Here is a tiny trained network, its code and every weight. The questions are about switching its units off for an input and a class, where a switched-off unit gives its printed mean instead of its output.

import numpy as np


def w(rows, s, z=0):
    codes = np.array(rows[::2]) - 128.0
    scale = np.full(codes.shape[1], s)
    scale[-1] = z or s
    return codes * scale


def norm(h):
    return h / np.sqrt((h * h).mean(-1, keepdims=True) + 1e-5)


def f(y):
    return y / 2 * (1 + np.tanh(0.7978845608 * (y + 0.044715 * y**3)))


def log_softmax(a):
    a = a - a.max(-1, keepdims=True)
    return a - np.log(np.exp(a).sum(-1, keepdims=True))


def net(x, mask):
    res = np.array(x, float).reshape(1, 5) / 4 @ E
    u = 0
    for l in range(3):
        y = f(norm(res) @ A[l][:, :-1].T + A[l][:, -1])
        res = res + np.where(mask[u : u + 5], y, B[l][:, -1]) @ B[l][:, :-1]
        u += 5
    return log_softmax(norm(res)[-1] @ U[:, :-1].T + U[:, -1])


A, B = {}, {}
E = w([
[2,194,108,147,179,187],'x0',
[122,219,167,103,97,44],'x1',
[123,157,29,117,37,143],'x2',
[126,126,128,129,129,125],'x3',
[128,129,127,125,129,131],'x4',
],0.0028)
A[0] = w([
[169,40,46,211,134,213,24],'L0N1',
[158,150,128,112,121,134,153],'L0N2',
[118,99,9,126,30,141,6],'L0N3',
[125,148,17,146,3,148,28],'L0N4',
[143,52,216,122,54,80,43],'L0N5',
],0.0041,0.002)
B[0] = w([
[37,81,227,1,114,95,247],'L0N1',
[66,129,135,173,108,107,146],'L0N2',
[175,154,100,57,193,128,212],'L0N3',
[221,196,106,117,234,122,252],'L0N4',
[99,152,120,180,119,171,152],'L0N5',
],0.0053,0.0014)
A[1] = w([
[148,120,190,117,229,97,31],'L1N1',
[125,114,211,164,189,126,2],'L1N2',
[254,64,149,70,93,99,141],'L1N3',
[120,169,156,116,62,170,144],'L1N4',
[129,63,96,50,148,148,59],'L1N5',
],0.0043,0.00099)
B[1] = w([
[179,154,55,150,144,124,195],'L1N1',
[205,135,46,114,185,80,185],'L1N2',
[37,160,87,252,82,158,249],'L1N3',
[161,73,117,113,162,87,131],'L1N4',
[111,171,210,123,170,138,175],'L1N5',
],0.0042,0.0018)
A[2] = w([
[137,60,152,163,178,160,208],'L2N1',
[118,230,157,99,70,4,2],'L2N2',
[131,116,175,153,181,83,16],'L2N3',
[24,198,113,155,193,174,127],'L2N4',
[156,104,187,190,217,84,97],'L2N5',
],0.0047,0.00081)
B[2] = w([
[128,228,141,82,131,46,180],'L2N1',
[59,6,187,41,222,220,236],'L2N2',
[125,156,59,94,61,192,150],'L2N3',
[234,64,140,218,2,67,254],'L2N4',
[137,206,14,35,106,197,197],'L2N5',
],0.0043,0.0025)
U = w([
[202,237,46,58,189,143,253],'0',
[34,32,215,19,155,155,116],'1',
[136,99,130,254,29,116,38],'2',
],0.0082,0.00077)

Each question gives the input, the list of numbers given to net, and the class t.
The units are the neurons (one row each of A and B). Each row of codes is followed by its name. A weight is (code - 128) times the scale printed after its matrix; where a second scale follows, it is the last column's (A, B and U).
mask holds one flag per neuron, layer by layer. A switched-off neuron (its flag False) gives its mean, the last column of its row in B, instead of its output. The means were averaged over made-up inputs and are rounded, as every weight is.
A unit's drop is (log p(t) with every unit on - log p(t) with that unit switched off) / (log p(t) with every unit on - log p(t) with every unit switched off).
The circuit of an input: a set's keep is (log p(t) with only the set's units on - log p(t) with every unit switched off) / (log p(t) with every unit on - log p(t) with every unit switched off). Starting from the 12 units with the biggest drops (on a tie, the unit counted first), units are removed one at a time, each time the one whose removal leaves the highest keep (on an exact tie, the one counted first), for as long as the keep stays at least 0.8.
units of the circuit, in order: the units of the circuit, biggest drop first
unit that matters most: the unit with the biggest drop
k most important neurons: the k neurons with the biggest drops, biggest first
top k neurons in layer l: the k neurons of layer l with the biggest drops, biggest first
drop of u: that unit's drop, to one decimal
input [-6,6,5,-8,1], class 1: 3 most important neurons : [L2N2; L1N1; L1N2]
input [6,5,0,-7,8], class 2: unit that matters most : L2N4
input [1,-6,4,-5,-8], class 1: 3 most important neurons : [L0N1; L2N5; L1N2]
input [-5,-6,-6,7,7], class 0: units of the circuit, in order : [L2N5; L2N1]
input [-4,-5,-5,-6,2], class 0: 2 most important neurons : [L2N5; L2N2]
input [-5,7,-4,0,-5], class 1: 2 most important neurons : [L2N2; L0N4]
input [7,-5,-6,-7,6], class 2: 2 most important neurons : [L2N4; L0N4]
input [8,-7,4,-5,8], class 2: 2 most important neurons : [L2N4; L2N2]
input [5,-6,5,3,6], class 1: 4 most important neurons : [L0N1; L1N3; L2N5; L1N2]
input [-1,-7,-8,8,-7], class 0: units of the circuit, in order : [L2N5; L2N2]
input [-5,6,-7,6,-7], class 0: 3 most important neurons : [L0N1; L2N5; L1N2]
input [-6,1,-8,1,5], class 0: 2 most important neurons : [L2N5; L2N4]
input [-5,-1,-3,-2,0], class 2: 2 most important neurons : [L1N3; L0N4]
input [-5,7,5,-6,1], class 1: unit that matters most : L2N2
input [8,3,7,6,4], class 2: top 2 neurons in layer 2 : [L2N4; L2N5]
input [-4,5,-7,6,7], class 0: 2 most important neurons : [L0N1; L2N5]
input [-6,6,-4,6,-1], class 1: 3 most important neurons : [L2N2; L0N4; L2N4]
input [7,-3,-7,-1,4], class 0: 3 most important neurons : [L1N3; L1N2; L2N5]
input [-3,-6,-6,-4,8], class 0: drop of L2N1 : 0.4
input [-3,6,0,-5,-3], class 1: units of the circuit, in order : [L2N2]
input [3,4,-5,-2,-5], class 0: drop of L1N2 : 0.1
input [0,-7,4,-6,8], class 1: drop of L2N5 : 0.1
